Below is a small trained network, with its code and all its weights. Each question gives an input and a class and asks what happens when units are switched off, that is, made to give their printed mean instead of their output.

import numpy as np


def w(rows, s, z=0):
    codes = np.array(rows[::2]) - 128.0
    scale = np.full(codes.shape[1], s)
    scale[-1] = z or s
    return codes * scale


def norm(h):
    return h / np.sqrt((h * h).mean(-1, keepdims=True) + 1e-5)


def f(y):
    return np.maximum(y, 0)


def log_softmax(a):
    a = a - a.max(-1, keepdims=True)
    return a - np.log(np.exp(a).sum(-1, keepdims=True))


def net(x, mask):
    res = np.array(x, float).reshape(1, 5) / 4 @ E
    u = 0
    for l in range(2):
        y = f(norm(res) @ A[l][:, :-1].T + A[l][:, -1])
        res = res + np.where(mask[u : u + 7], y, B[l][:, -1]) @ B[l][:, :-1]
        u += 7
    return log_softmax(norm(res)[-1] @ U[:, :-1].T + U[:, -1])


A, B = {}, {}
E = w([
[165,253,46],'x0',
[170,187,156],'x1',
[64,190,211],'x2',
[192,116,162],'x3',
[87,83,95],'x4',
],0.0057)
A[0] = w([
[91,112,91,150],'0.n1',
[132,139,120,6],'0.n2',
[81,171,151,66],'0.n3',
[142,118,123,55],'0.n4',
[103,255,75,37],'0.n5',
[176,174,122,142],'0.n6',
[49,115,190,191],'0.n7',
],0.014,0.0024)
B[0] = w([
[154,18,54,178],'0.n1',
[82,154,124,128],'0.n2',
[158,225,96,175],'0.n3',
[80,252,118,134],'0.n4',
[229,254,188,254],'0.n5',
[96,31,154,197],'0.n6',
[153,88,184,234],'0.n7',
],0.0065,0.0063)
A[1] = w([
[139,253,93,17],'1.n1',
[182,111,151,251],'1.n2',
[114,117,91,57],'1.n3',
[117,107,160,136],'1.n4',
[131,142,152,53],'1.n5',
[152,182,142,193],'1.n6',
[163,99,139,250],'1.n7',
],0.02,0.0014)
B[1] = w([
[246,141,95,255],'1.n1',
[49,195,158,234],'1.n2',
[63,55,63,150],'1.n3',
[142,118,199,178],'1.n4',
[135,101,93,158],'1.n5',
[81,2,125,217],'1.n6',
[94,196,69,214],'1.n7',
],0.0092,0.0086)
U = w([
[251,130,113,253],'0',
[78,154,96,55],'1',
[76,27,23,134],'2',
[103,71,250,90],'3',
],0.015,0.0029)

Each question gives the input, the list of numbers given to net, and the class t.
The units are the neurons (one row each of A and B). Each row of codes is followed by its name. A weight is (code - 128) times the scale printed after its matrix; where a second scale follows, it is the last column's (A, B and U).
mask holds one flag per neuron, layer by layer. A switched-off neuron (its flag False) gives its mean, the last column of its row in B, instead of its output. The means were averaged over made-up inputs and are rounded, as every weight is.
A unit's drop is (log p(t) with every unit on - log p(t) with that unit switched off) / (log p(t) with every unit on - log p(t) with every unit switched off).
The circuit of an input: a set's keep is (log p(t) with only the set's units on - log p(t) with every unit switched off) / (log p(t) with every unit on - log p(t) with every unit switched off). Starting from the 12 units with the biggest drops (on a tie, the unit counted first), units are removed one at a time, each time the one whose removal leaves the highest keep (on an exact tie, the one counted first), for as long as the keep stays at least 0.8.
units of the circuit, in order: the units of the circuit, biggest drop first
unit that matters most: the unit with the biggest drop
k most important neurons of layer l: the k neurons of layer l with the biggest drops, biggest first
drop of u: that unit's drop, to one decimal
input [2,-5,0,7,-4], class 3: units of the circuit, in order : [1.n1; 0.n6]
input [-3,2,-2,6,-5], class 1: 2 most important neurons of layer 0 : [0.n5; 0.n7]
input [-3,6,0,6,-3], class 1: 2 most important neurons of layer 1 : [1.n2; 1.n7]
input [-2,5,-3,4,-7], class 1: units of the circuit, in order : [1.n7; 0.n5; 1.n1]
input [-5,6,-5,5,-1], class 1: unit that matters most : 1.n7
input [-6,3,-4,8,4], class 3: 2 most important neurons of layer 0 : [0.n5; 0.n3]
input [-3,-6,-4,7,-6], class 1: 3 most important neurons of layer 1 : [1.n7; 1.n1; 1.n6]
input [-5,2,-6,3,-3], class 1: 3 most important neurons of layer 1 : [1.n7; 1.n1; 1.n6]
input [-1,1,-2,-2,3], class 2: drop of 0.n5 : 0.3
input [-1,-2,-8,6,-5], class 1: drop of 1.n1 : 0.3
input [2,4,6,-8,0], class 0: drop of 1.n1 : 0.1
